Here is a tiny trained network, its code and every weight. The questions are about switching its units off for an input and a target symbol, where a switched-off unit gives its printed mean instead of its output.

import numpy as np


def w(rows, s, z=0):
    codes = np.array(rows[::2]) - 128.0
    scale = np.full(codes.shape[1], s)
    scale[-1] = z or s
    return codes * scale


def norm(h):
    return h / np.sqrt((h * h).mean(-1, keepdims=True) + 1e-5)


def f(y):
    return y / 2 * (1 + np.tanh(0.7978845608 * (y + 0.044715 * y**3)))


def softmax(a):
    e = np.exp(a - a.max(-1, keepdims=True))
    return e / e.sum(-1, keepdims=True)


def log_softmax(a):
    a = a - a.max(-1, keepdims=True)
    return a - np.log(np.exp(a).sum(-1, keepdims=True))


def net(x, mask):
    ids = ['Σαζλτψ'.index(c) for c in x.split()]
    T = len(ids)
    res = E[ids] + P[:T]
    u = 0
    for l in range(2):
        q, k, v = (norm(res) @ M[l].T for M in (Q, K, V))
        z = softmax(np.where(np.tri(T) > 0, q @ k.T / 2**0.5, -1e9)) @ v
        res = res + np.where(mask[u], z, O[l][:, -1]) @ O[l][:, :-1]
        u += 1
        y = f(norm(res) @ A[l][:, :-1].T + A[l][:, -1])
        res = res + np.where(mask[u : u + 4], y, B[l][:, -1]) @ B[l][:, :-1]
        u += 4
    return log_softmax(norm(res)[-1] @ U[:, :-1].T + U[:, -1])


Q, K, V, O, A, B = {}, {}, {}, {}, {}, {}
E = w([
[114,87,78,163,160,166,106],'Σ',
[95,101,82,127,94,121,149],'α',
[55,113,175,65,140,155,182],'ζ',
[139,47,121,154,89,57,204],'λ',
[174,158,214,213,101,87,246],'τ',
[162,80,140,187,160,117,187],'ψ',
],0.012)
P = w([
[205,151,91,63,94,177,161],'0',
[182,208,92,76,149,119,62],'1',
[119,60,131,161,110,171,100],'2',
[15,211,57,204,109,133,179],'3',
[148,204,102,91,148,33,55],'4',
[133,61,130,137,145,159,172],'5',
[2,239,90,173,127,137,164],'6',
],0.0085)
Q[0] = w([
[97,1,141,175,91,252,187],'L0H0',
[164,98,204,97,90,147,93],'L0H0',
],0.0096)
K[0] = w([
[52,162,158,137,195,1,43],'L0H0',
[177,113,71,155,139,115,30],'L0H0',
],0.0088)
V[0] = w([
[126,107,229,130,130,156,159],'L0H0',
[216,85,127,249,254,141,142],'L0H0',
],0.008)
O[0] = w([
[114,28,197,145,132,216,252,1],'L0H0',
[218,104,79,202,163,165,122,74],'L0H0',
],0.011,0.00058)
A[0] = w([
[220,128,241,178,98,84,114,9],'L0N0',
[254,187,246,138,153,85,172,144],'L0N1',
[109,38,148,181,157,185,131,107],'L0N2',
[80,87,100,95,180,86,181,253],'L0N3',
],0.006,0.0023)
B[0] = w([
[168,207,159,119,98,178,115,126],'L0N0',
[123,129,99,54,86,188,52,181],'L0N1',
[28,113,112,108,97,94,229,183],'L0N2',
[116,72,55,108,136,254,90,253],'L0N3',
],0.0085,0.0034)
Q[1] = w([
[81,178,177,244,62,3,125],'L1H0',
[101,133,124,203,99,143,226],'L1H0',
],0.0065)
K[1] = w([
[10,188,96,200,184,190,121],'L1H0',
[98,232,255,247,104,156,142],'L1H0',
],0.0064)
V[1] = w([
[103,17,69,137,104,63,119],'L1H0',
[90,94,104,98,255,158,86],'L1H0',
],0.0096)
O[1] = w([
[202,122,229,130,75,137,57,250],'L1H0',
[178,201,193,17,245,159,110,83],'L1H0',
],0.012,0.0019)
A[1] = w([
[48,67,212,87,97,110,255,200],'L1N0',
[158,140,47,169,141,162,150,64],'L1N1',
[226,87,141,205,120,134,121,9],'L1N2',
[138,69,102,130,46,88,198,209],'L1N3',
],0.006,0.0013)
B[1] = w([
[80,211,200,129,254,145,74,253],'L1N0',
[97,138,147,30,177,61,167,163],'L1N1',
[120,62,174,5,130,186,158,186],'L1N2',
[81,133,106,136,170,126,77,183],'L1N3',
],0.0095,0.0059)
U = w([
[227,218,78,115,156,92,78,160],'Σ',
[117,207,109,73,41,1,96,118],'α',
[86,190,240,109,135,158,136,164],'ζ',
[160,90,202,139,10,178,45,36],'λ',
[89,133,90,204,87,110,167,249],'τ',
[234,72,113,111,148,157,185,50],'ψ',
],0.0091,0.0018)

Each question gives the input, a string of symbols that net reads in full, and the target symbol t.
The units are the heads (2 rows each of Q, K, V and O) and the neurons (one row each of A and B). Each row of codes is followed by its name. A weight is (code - 128) times the scale printed after its matrix; where a second scale follows, it is the last column's (O, A, B and U).
mask holds one flag per unit, layer by layer, with each layer's heads first. A switched-off unit (its flag False) gives its mean, the last column of its rows in O or B, instead of its output. The means were averaged over made-up inputs and are rounded, as every weight is.
A unit's drop is (log p(t) with every unit on - log p(t) with that unit switched off) / (log p(t) with every unit on - log p(t) with every unit switched off).
The circuit of an input: a set's keep is (log p(t) with only the set's units on - log p(t) with every unit switched off) / (log p(t) with every unit on - log p(t) with every unit switched off). Starting from all 10 units, units are removed one at a time, each time the one whose removal leaves the highest keep (on an exact tie, the one counted first), for as long as the keep stays at least 0.8.
units of the circuit, in order: the units of the circuit, biggest drop first
most important unit: the unit with the biggest drop
k most important neurons: the k neurons with the biggest drops, biggest first
top k neurons in layer l: the k neurons of layer l with the biggest drops, biggest first
drop of u: that unit's drop, to one decimal
input τ ψ τ, target ψ: most important unit => L0H0
input ψ ψ Σ ψ λ λ Σ, target Σ: 2 most important neurons => [L1N0, L0N3]
input ζ ψ ζ ζ ψ Σ, target ψ: units of the circuit, in order => [L0H0, L1N0, L1N2]
input ζ ψ ζ ζ λ ψ, target λ: top 2 neurons in layer 1 => [L1N0, L1N1]
input ζ λ ζ λ, target ζ: units of the circuit, in order => [L0H0, L1N0]
input α ψ ψ ψ α ψ λ, target λ: 2 most important neurons => [L0N2, L1N0]
input Σ ζ α, target ζ: units of the circuit, in order => [L0H0, L1N0]
input λ ζ ζ ψ λ τ, target λ: units of the circuit, in order => [L0N1, L1H0]
input ζ ζ ζ ψ λ τ, target λ: top 2 neurons in layer 0 => [L0N1, L0N2]
input α Σ ζ λ Σ, target α: 2 most important neurons => [L1N0, L0N3]
input λ Σ λ ψ, target ψ: 2 most important neurons => [L1N0, L1N2]
input τ ψ λ, target ψ: top 2 neurons in layer 1 => [L1N2, L1N1]
input ζ λ ζ, target λ: 2 most important neurons => [L1N0, L1N1]
input λ ψ α τ Σ, target λ: units of the circuit, in order => [L1H0]
input ζ ψ λ α τ ζ, target τ: top 2 neurons in layer 0 => [L0N2, L0N0]
input Σ α ζ α ζ λ, target ζ: drop of L0H0 => 0.4
input α λ λ τ Σ Σ α, target τ: drop of L1H0 => 0.2
input λ λ ψ τ α, target λ: drop of L1H0 => 1.0
